Each row of numbers stands for one node and depends on some of the facts below. Use the named rows to name the rest.

How the nodes are related:
β: refers to; Π: belongs to class; Ψ: points at; Δ: is of sort
noku	β	klestim; truflen	β	grokero; bratres	β	sostosta; trekom	β	flazar; trelus	β	rubritur; lidribu	β	grirutek; pluklik	β	fuvon; lasku	β	mela; trobal	β	todrutrum; medus	β	brugrusil
klegre	β	drele; skaskes	β	kobrar; vero	β	goplir; feflol	β	trifem; geze	β	nidrosti; pliplu	β	studis; guskin	β	fudor; rodrem	β	lasku; siston	β	rodrem; vupu	β	seme
boflan	β	doflor; maplir	β	siklesan; siklesan	β	vadro; bistir	β	gramar; breskol	β	flefin; godro	β	pliplu; brulupen	β	tramar; zeska	β	gukal; skikin	β	vepa; lodis	β	zile
truko	β	tiple; fival	β	sifleso; flefin	β	paplo; seme	β	plukir; kabige	β	besta; skizik	β	kletrin; stedates	β	drutrofu; stegal	β	domaler; klemi	β	zabrubri; gibem	β	nitrun
ragon	β	drudam; stekle	β	rezik; ruvim	β	breskol; flazar	β	geze; muri	β	bistir; lagrin	β	muri; boflu	β	flokon; tuplis	β	gibem; mela	β	drolen; fudor	β	truflen
tebrel	β	degri; stiplim	β	flupiplon; lesadro	β	grosiska; flabror	β	stekle; rezik	β	trekom; drolen	β	skizik; boflur	β	lagrin; flubil	β	sapir; sapir	β	tristove; vinan	β	siston
trimor	β	dufle; doflor	β	studragrel; grirutek	β	medus; florul	β	stiplim; skugrol	β	skife; girar	β	florul; brugrusil	β	boflan; degri	β	pezu; plustus	β	klemi; bridu	β	zubi
flobruskan	β	sogriler; gaguk	β	stosker; trurel	β	sketol; luflebrar	β	skugrol; tramar	β	maplir; noku	Π	a; truflen	Π	a; fuzon	Π	a; rokel	Π	a; bratres	Π	d
trekom	Π	d; gekem	Π	a; sogriler	Π	c; trelus	Π	b; lidribu	Π	a; pluklik	Π	d; zabrubri	Π	a; flekleki	Π	b; trifem	Π	c; bagis	Π	d
studis	Π	b; lasku	Π	a; dufle	Π	a; trobal	Π	c; medus	Π	d; klegre	Π	a; skaskes	Π	a; vepa	Π	a; vero	Π	a; klelusten	Π	c
feflol	Π	a; sonor	Π	b; tristove	Π	b; skezan	Π	a; besta	Π	b; tradel	Π	a; geze	Π	d; pliplu	Π	a; gramar	Π	a; guskin	Π	b
rodrem	Π	a; nidrosti	Π	a; siston	Π	b; grisem	Π	a; kobrar	Π	a; vupu	Π	a; boflan	Π	b; maplir	Π	a; zubi	Π	a; skufil	Π	a
stuplen	Π	b; siklesan	Π	c; plukir	Π	a; modo	Π	a; nuveso	Π	a; grosiska	Π	a; nitrun	Π	a; bribrur	Π	b; fuvon	Π	b; paplo	Π	d
moplol	Π	c; bistir	Π	a; breskol	Π	b; dumo	Π	a; gume	Π	b; skife	Π	c; godro	Π	a; brulupen	Π	b; letram	Π	d; zeska	Π	c
pezu	Π	b; vadro	Π	b; skikin	Π	c; lodis	Π	a; truko	Π	c; fidi	Π	a; plaskos	Π	b; sobron	Π	a; fival	Π	a; tiple	Π	c
stigigu	Π	a; zeflum	Π	a; nidi	Π	a; flefin	Π	a; seme	Π	a; tistudri	Π	b; kabige	Π	d; skizik	Π	c; dreflu	Π	a; stedates	Π	b
stegal	Π	c; dogro	Π	a; flokon	Π	a; zudre	Π	a; skudato	Π	a; sifleso	Π	a; klemi	Π	a; brufon	Π	b; gibem	Π	d; grokero	Π	a
druseflos	Π	a; todrutrum	Π	b; ragon	Π	b; goplir	Π	c; kletrin	Π	c; stekle	Π	c; ruvim	Π	c; ploskek	Π	a; sostosta	Π	a; flazar	Π	d
gretu	Π	b; muri	Π	a; lagrin	Π	a; boflu	Π	b; tuplis	Π	d; mela	Π	a; fudor	Π	a; zastudis	Π	a; braflubrel	Π	a; tebrel	Π	b
klubil	Π	a; stiplim	Π	a; lesadro	Π	a; flabror	Π	b; flupiplon	Π	b; rezik	Π	b; drolen	Π	a; zile	Π	c; domaler	Π	d; boflur	Π	d
klestim	Π	a; flubil	Π	a; sapir	Π	a; grovek	Π	b; vinan	Π	a; trimor	Π	a; goplibrum	Π	a; doflor	Π	c; grirutek	Π	a; noral	Π	a
florul	Π	a; flodim	Π	b; gukal	Π	a; skugrol	Π	a; girar	Π	c; klelem	Π	b; nafudrus	Π	a; studragrel	Π	c; gebrostar	Π	b; drele	Π	a
brugrusil	Π	c; degri	Π	a; plustus	Π	a; klimil	Π	b; bridu	Π	a; drutrofu	Π	c; drudam	Π	c; vustul	Π	d; drefe	Π	c; flobruskan	Π	a
gaguk	Π	a; devu	Π	a; trurel	Π	c; rubritur	Π	c; gobri	Π	a; fipok	Π	d; luflebrar	Π	a; grilil	Π	b; stosker	Π	a; fluston	Π	c
sketol	Π	a; tramar	Π	a; truflen	Ψ	gramar; truflen	Ψ	fluston; truflen	Ψ	klubil; truflen	Ψ	feflol; zabrubri	Ψ	boflan; zabrubri	Ψ	klegre; zabrubri	Ψ	gobri; flekleki	Ψ	gibem
flekleki	Ψ	stuplen; dufle	Ψ	siklesan; dufle	Ψ	klegre; medus	Ψ	skaskes; medus	Ψ	geze; vepa	Ψ	stedates; vepa	Ψ	flobruskan; vepa	Ψ	zile; vepa	Ψ	guskin; vero	Ψ	tistudri
vero	Ψ	kobrar; sonor	Ψ	tebrel; sonor	Ψ	dogro; sonor	Ψ	gaguk; sonor	Ψ	skufil; sonor	Ψ	boflur; tristove	Ψ	gukal; nidrosti	Ψ	luflebrar; grisem	Ψ	stegal; grisem	Ψ	sifleso
maplir	Ψ	plustus; plukir	Ψ	lodis; plukir	Ψ	stedates; plukir	Ψ	stosker; plukir	Ψ	skufil; plukir	Ψ	gobri; plukir	Ψ	tramar; modo	Ψ	goplibrum; modo	Ψ	drefe; modo	Ψ	zile
paplo	Ψ	drele; paplo	Ψ	studragrel; paplo	Ψ	skugrol; paplo	Ψ	rodrem; moplol	Ψ	goplir; moplol	Ψ	stosker; moplol	Ψ	kobrar; moplol	Ψ	boflur; breskol	Ψ	skife; breskol	Ψ	gaguk
brulupen	Ψ	lodis; brulupen	Ψ	rokel; skikin	Ψ	klelem; skikin	Ψ	bistir; truko	Ψ	stegal; truko	Ψ	muri; fidi	Ψ	sogriler; fidi	Ψ	skezan; fidi	Ψ	muri; plaskos	Ψ	lesadro
plaskos	Ψ	siston; plaskos	Ψ	drolen; sobron	Ψ	grokero; sobron	Ψ	flobruskan; sobron	Ψ	brufon; fival	Ψ	gume; fival	Ψ	bridu; fival	Ψ	fipok; zeflum	Ψ	luflebrar; flefin	Ψ	fuvon
flefin	Ψ	ruvim; flefin	Ψ	nidi; flefin	Ψ	dumo; seme	Ψ	stosker; kabige	Ψ	dreflu; kabige	Ψ	druseflos; kabige	Ψ	skugrol; zudre	Ψ	goplir; zudre	Ψ	fuvon; skudato	Ψ	trurel
skudato	Ψ	drutrofu; todrutrum	Ψ	ruvim; ragon	Ψ	fluston; ragon	Ψ	skezan; ragon	Ψ	druseflos; ragon	Ψ	flabror; ragon	Ψ	fipok; kletrin	Ψ	kobrar; kletrin	Ψ	brugrusil; stekle	Ψ	grovek
stekle	Ψ	boflu; stekle	Ψ	stuplen; sostosta	Ψ	grovek; sostosta	Ψ	bagis; sostosta	Ψ	bistir; sostosta	Ψ	guskin; flazar	Ψ	luflebrar; flazar	Ψ	skizik; flazar	Ψ	skufil; gretu	Ψ	pluklik
gretu	Ψ	studragrel; gretu	Ψ	gaguk; tuplis	Ψ	studis; tuplis	Ψ	zile; tuplis	Ψ	flokon; fudor	Ψ	tradel; fudor	Ψ	vadro; fudor	Ψ	plustus; stiplim	Ψ	nitrun; stiplim	Ψ	stedates
stiplim	Ψ	lidribu; stiplim	Ψ	muri; flupiplon	Ψ	grovek; flupiplon	Ψ	girar; rezik	Ψ	ploskek; domaler	Ψ	grirutek; domaler	Ψ	mela; domaler	Ψ	stedates; domaler	Ψ	tistudri; domaler	Ψ	bistir
domaler	Ψ	pezu; klestim	Ψ	klegre; flubil	Ψ	fluston; flubil	Ψ	tebrel; flubil	Ψ	klelem; flubil	Ψ	noku; flubil	Ψ	ruvim; flubil	Ψ	girar; trimor	Ψ	flabror; trimor	Ψ	ruvim
trimor	Ψ	muri; doflor	Ψ	nafudrus; noral	Ψ	degri; florul	Ψ	studis; florul	Ψ	klubil; florul	Ψ	gume; florul	Ψ	zastudis; flodim	Ψ	dreflu; gebrostar	Ψ	devu; gebrostar	Ψ	goplibrum
gebrostar	Ψ	ruvim; gebrostar	Ψ	zile; gebrostar	Ψ	zastudis; drudam	Ψ	sogriler; drudam	Ψ	rokel; vustul	Ψ	vupu; vustul	Ψ	boflu; vustul	Ψ	guskin; vustul	Ψ	brufon; sketol	Ψ	lagrin
sketol	Ψ	drutrofu; sketol	Ψ	flokon; noku	Δ	g; truflen	Δ	f; fuzon	Δ	e; rokel	Δ	g; bratres	Δ	g; trekom	Δ	e; gekem	Δ	e; sogriler	Δ	g
trelus	Δ	e; lidribu	Δ	e; pluklik	Δ	f; zabrubri	Δ	g; flekleki	Δ	e; trifem	Δ	g; bagis	Δ	f; studis	Δ	f; lasku	Δ	f; dufle	Δ	e
trobal	Δ	f; medus	Δ	g; klegre	Δ	g; skaskes	Δ	e; vepa	Δ	e; vero	Δ	e; klelusten	Δ	e; feflol	Δ	g; sonor	Δ	g; tristove	Δ	e
skezan	Δ	f; besta	Δ	g; tradel	Δ	e; geze	Δ	e; pliplu	Δ	e; gramar	Δ	e; guskin	Δ	g; rodrem	Δ	e; nidrosti	Δ	f; siston	Δ	e
grisem	Δ	f; kobrar	Δ	e; vupu	Δ	g; boflan	Δ	e; maplir	Δ	g; zubi	Δ	f; skufil	Δ	g; stuplen	Δ	f; siklesan	Δ	f; plukir	Δ	f
modo	Δ	f; nuveso	Δ	e; grosiska	Δ	g; nitrun	Δ	e; bribrur	Δ	e; fuvon	Δ	g; paplo	Δ	e; moplol	Δ	g; bistir	Δ	e; breskol	Δ	f
dumo	Δ	g; gume	Δ	f; skife	Δ	e; godro	Δ	e; brulupen	Δ	f; letram	Δ	e; zeska	Δ	e; pezu	Δ	g; vadro	Δ	g; skikin	Δ	f
lodis	Δ	e; truko	Δ	f; fidi	Δ	g; plaskos	Δ	e; sobron	Δ	e; fival	Δ	e; tiple	Δ	e; stigigu	Δ	g; zeflum	Δ	e; nidi	Δ	g
flefin	Δ	f; seme	Δ	f; tistudri	Δ	g; kabige	Δ	f; skizik	Δ	g; dreflu	Δ	f; stedates	Δ	e; stegal	Δ	g; dogro	Δ	e; flokon	Δ	g
zudre	Δ	f; skudato	Δ	e; sifleso	Δ	e; klemi	Δ	e; brufon	Δ	e; gibem	Δ	g; grokero	Δ	g; druseflos	Δ	g; todrutrum	Δ	g; ragon	Δ	e
goplir	Δ	e; kletrin	Δ	g; stekle	Δ	g; ruvim	Δ	g; ploskek	Δ	f; sostosta	Δ	e; flazar	Δ	f; gretu	Δ	f; muri	Δ	g; lagrin	Δ	g
boflu	Δ	f; tuplis	Δ	f; mela	Δ	e; fudor	Δ	f; zastudis	Δ	g; braflubrel	Δ	g; tebrel	Δ	e; klubil	Δ	f; stiplim	Δ	e; lesadro	Δ	e
flabror	Δ	f; flupiplon	Δ	g; rezik	Δ	g; drolen	Δ	e; zile	Δ	e; domaler	Δ	e; boflur	Δ	g; klestim	Δ	f; flubil	Δ	e; sapir	Δ	e
grovek	Δ	e; vinan	Δ	e; trimor	Δ	f; goplibrum	Δ	f; doflor	Δ	e; grirutek	Δ	e; noral	Δ	f; florul	Δ	f; flodim	Δ	f; gukal	Δ	f
skugrol	Δ	e; girar	Δ	f; klelem	Δ	e; nafudrus	Δ	e; studragrel	Δ	g; gebrostar	Δ	g; drele	Δ	e; brugrusil	Δ	e; degri	Δ	f; plustus	Δ	g
klimil	Δ	f; bridu	Δ	e; drutrofu	Δ	f; drudam	Δ	e; vustul	Δ	g; drefe	Δ	g; flobruskan	Δ	e; gaguk	Δ	f; devu	Δ	e; trurel	Δ	g
rubritur	Δ	g; gobri	Δ	g; fipok	Δ	f; luflebrar	Δ	f; grilil	Δ	e; stosker	Δ	g; fluston	Δ	e; sketol	Δ	e; tramar	Δ	f

Some rows with their names:
tebrel: [  9 -12 -16  13   1  14 -30   9  -7  -4 -15  -1 -13  -9  -9   2  -5  14
   3  -8  -2   0  32   7 -11  18]
trifem: [-22  19  29 -13   1  -3  25  -1  -4   0   2   4  11   9 -11  -6  -8  -8
  12 -13  19   0 -20   7  -1 -33]
flabror: [  2  -3  -6  -1  11   8  -2 -10  -1   0 -20  -6  -4 -23 -15  10 -10  21
 -14 -18  -3   3  23  16 -13  14]
plustus: [  6   7   1  -3  12   6  25   4  -5  -3  10   0   5 -11 -10 -10   3   8
 -19 -17  -7  15  -1   7   1 -17]
tramar: [ 14 -13  -7  16  -6  -1  16  -4  -4  -7  -1   2  -8 -26  -7 -19   7  -2
 -19  -6 -13   2  -1   3  -4   0]
goplibrum: [  5   0  -4 -12 -12 -10   7  -8  20   5   0   0   9   6  15   6  -9  -1
   4  -5  -1  -2 -20   8   7   4]
grisem: [  0  -1   2  -5  -5 -12   6 -14  11   4   6  -6   5   5  11   8  -3  -8
  -2  18  -1   0 -10   5   7   7]
stigigu: [ -3  10   6 -13   5 -10   9  -7   8   1  14  -3   9  18  10   3  -3  -1
 -10  -2   9   6 -13   9   9 -17]
lodis: [ 10 -17 -19  14 -13  -4 -10  14  -4  -4   5   2 -20  -2   5 -14  10   0
   2  -3 -13  -2  14  -7   4  13]
studis: [  3   5   3 -11   6   7  -8 -12  17   3 -14   1  14   9   2  21 -25  13
   8 -10   9  -1  -4  19  -7  12]
braflubrel: [ -2  10   6 -11   6  -8  10 -10   8   2  12  -4  11  18  11   5  -1  -2
  -8  -1   8   7 -13  10   7 -17]
flupiplon: [ -4  13   9  -9  18  -4 -15 -27   1   5 -11  -3  19  16   2  17 -25   3
  -7   5  24   5  -8  14   1 -18]
todrutrum: [ -7  11   4 -15  18  -5 -18 -22   6   4 -11 -11  15  11  -3  17 -22   5
  -7   6  23   5  -4  25   1 -14]
guskin: [ 11   8  -2  -1  18   9   0 -13  -7  -4 -16   8  15  -8 -14  -2 -23  17
 -11 -27  10  10  -9   5  -5 -23]
sostosta: [ -1  -7  -8   7 -11 -14 -20  -7   3   6   6   6   1  17  24   4   5  -7
   9  22  -2 -11  -1 -28  17   8]
breskol: [  4  -7   4  16  15  14   2 -13 -14  -8 -10  -8  -4 -23 -21   7  -5   4
 -17  10  -1   6  31  19 -19   8]
lasku: [  2 -12 -30   8  -4  28  37  29  -1 -20  15 -48 -11 -43  -5   0 -45   8
   1  22 -15  24 -20   1  -7  19]
kobrar: [  5  -8 -16   5 -22 -10 -14  12   9  -4   4   1 -12  23  24  -2  -1  -3
  15  -4   1  -5  -1  -6  10  13]
trekom: [-23  10  -8   4  19  -4   7  -8 -26   2 -18   3 -26  -5  10  -7  33  42
 -34 -39 -25 -20  46 -57   0  30]

Name these rows:
No name comes twice in this set of rows, the named rows included.
[-10  -1  20   5 -10   0  18  -7 -12   0 -11   5   3 -32 -22 -18  -1 -13
  12   2   1  -6 -12  -9 -10 -16] | skikin
[  0  14   2 -13  12  -2 -11 -15   8  -1 -12  -6  11  17   1  14 -26   9
   2 -14  26   6  -7  29  -3 -15] | fuvon
[  3   3   6  -3  18  11   4  -7  -3   0  -6 -12  -4 -24 -23   0  14  -9
 -21  15  -8  -2  -4   3 -15  14] | kabige
[ -3   4   8  -4  11   3  -6 -16   9   0  -7 -12   6  10  -2  25 -16   0
   1  11   8   1  17  27 -13  14] | flodim
[ 12  -8 -16  15  -1  12 -23   8  -6  -6 -15   8  -6  -1  -2   0  -9  10
   8 -15   1  -2  22  -1  -7  15] | stedates
[-12  10  14 -11  -2   4  21   6 -11   0  -5   1   0 -22 -30 -17  -2  -6
   6 -23   8   6 -14   8  -7 -36] | stegal
[  8  -6   6  10   7   4  22  -6 -12  -3   8   0   0 -25  -8  -4  13   1
 -20  12 -19   8  15  -7  -5   6] | fudor
[ 33   7  46  13  36  21  -1 -10 -12   5   5  44  26 -13 -47 -18  50 -39
 -25  14   2  12 -24  21 -17 -37] | medus
[  4 -22 -49  13 -20  21   5  43  -7 -17  12 -39 -24 -33   4  -9 -40   7
  17  19 -13  13 -17 -19   1  21] | mela
[-12   4   3  -5 -24   0  -6  18   3   5  -8  15  -1   6   2  -6  -4  -6
  38 -19   6 -15 -12 -15   5  -3] | zile
[-21  15  19  -9  -4  -5  15  -4  -8  -7   2  -9   2   4  -9  -7 -18 -15
  16   5  27  -1 -27   3  -3 -35] | kletrin
[ -8  10   9  -6  19  -7 -21 -26  -2  -3  -7 -15   6  14  -5  16 -20  -4
 -12  17  27   5   4  28  -4 -15] | sonor
[  3  -1   3   2  -7 -13  12 -11   8  -1  10  -3   3  12  17   1  -2  -9
  -3  13   4  -2 -11   2   4   6] | klestim
[ 12  -6  -1   7   1   6  25  -1  -3  -3   7   2   0 -18  -6  -6   6   7
 -16  -6 -17   9   1   3  -4   6] | degri

The same nodes again, as new rows of numbers:
Some nodes and their rows:
guskin: [-33  -6 -16 -30 -11  -5 -17  16 -25 -42   4  20  13  22 -32]
trelus: [-33  10 -12 -34 -17   5 -19  -1 -30 -21  -3  16  22  26 -32]
stigigu: [-13 -11 -13 -15  -6   8 -51 -10 -24 -21   0  28 -15  23 -22]
godro: [-24  11 -13 -39 -18   6 -40  -6 -23 -12  -4  23  25  18 -28]
drolen: [-13  59 -34 -20  -1  -7 -47   7 -25  25  -9  16  28  22 -41]
skufil: [-10 -15 -14 -14  -5  10 -51 -12 -26 -21   0  27 -14  18 -22]
domaler: [-21  -6 -13 -27 -20  27 -48 -13 -29   9   4  25  -6  28 -16]
skezan: [-19  10  -4 -26  -4  31 -50 -21 -19   4 -19  22  -1  26 -27]
lasku: [-15  72 -33 -21  11   4 -47  10 -18  37 -24  12  30  23 -48]
ploskek: [-21   8  -4 -26  -3  31 -52 -22 -19   4 -16  21  -2  24 -27]
tistudri: [-25 -12 -13 -12  -5   6 -30  -3 -30 -31   4  20 -15  29 -26]
gretu: [-36   7  -2 -18  -3  36 -30 -16 -25  -8 -10  17  -3  28 -27]
sogriler: [-14 -13 -16 -19  -9  10 -42  -5 -29 -19  -3  25 -14  29 -20]
vinan: [-20  22 -18 -34 -14   3 -42  -3 -24  -2  -5  22  26  19 -31]
trifem: [-14 -16 -16 -19  -9  10 -43  -4 -28 -18  -1  24 -14  28 -21]
nidrosti: [-12 -10   8 -18  -1  48 -40 -22 -22   0 -21  21  -5   4 -16]
maplir: [-27  -4 -14 -31 -14   3 -36   8 -21 -40   3  33  16  13 -22]
girar: [-30  10 -10 -49 -11  21 -29   3 -18  -5 -20  18  27  24 -32]
doflor: [-42 -26 -30 -49 -28  14 -38 -12 -28 -17   6  38  40  27 -51]

Which node is each row?
No name comes twice in this set of rows, the named rows included.
[-17 -21 -16 -22 -12  19 -46   0 -26 -11   7  28 -19  26 -15] | vustul
[-24  11  -1 -21  -4  37 -51 -21 -19   2 -14  26  -3  23 -22] | grisem
[-14  -7 -15 -14  -7   8 -54 -13 -26 -25   0  27 -13  23 -19] | gobri
[-28  10 -11 -46 -11  23 -32  -1 -19  -5 -20  18  25  25 -31] | trobal
[-23   9 -25 -28 -16  -2 -48  -5 -29 -47  -5  27  20  21 -16] | klegre
[-44  16  -7 -36  -9  25 -17   1 -22 -22 -13  18  27  23 -31] | brulupen
[-30 -13  -8  -8  -6  11 -28  -1 -28 -31  11  25 -19  27 -24] | flupiplon
[-14  -6 -10 -10  -8  15 -47  -9 -24 -22  -1  35 -16  24 -16] | fidi
[-27   8  -3 -21  -4  38 -54 -23 -20   0 -10  25  -1  20 -22] | plukir
[-24   6 -16 -53 -15  27 -34   1 -21   2 -21  18  25  26 -28] | pluklik

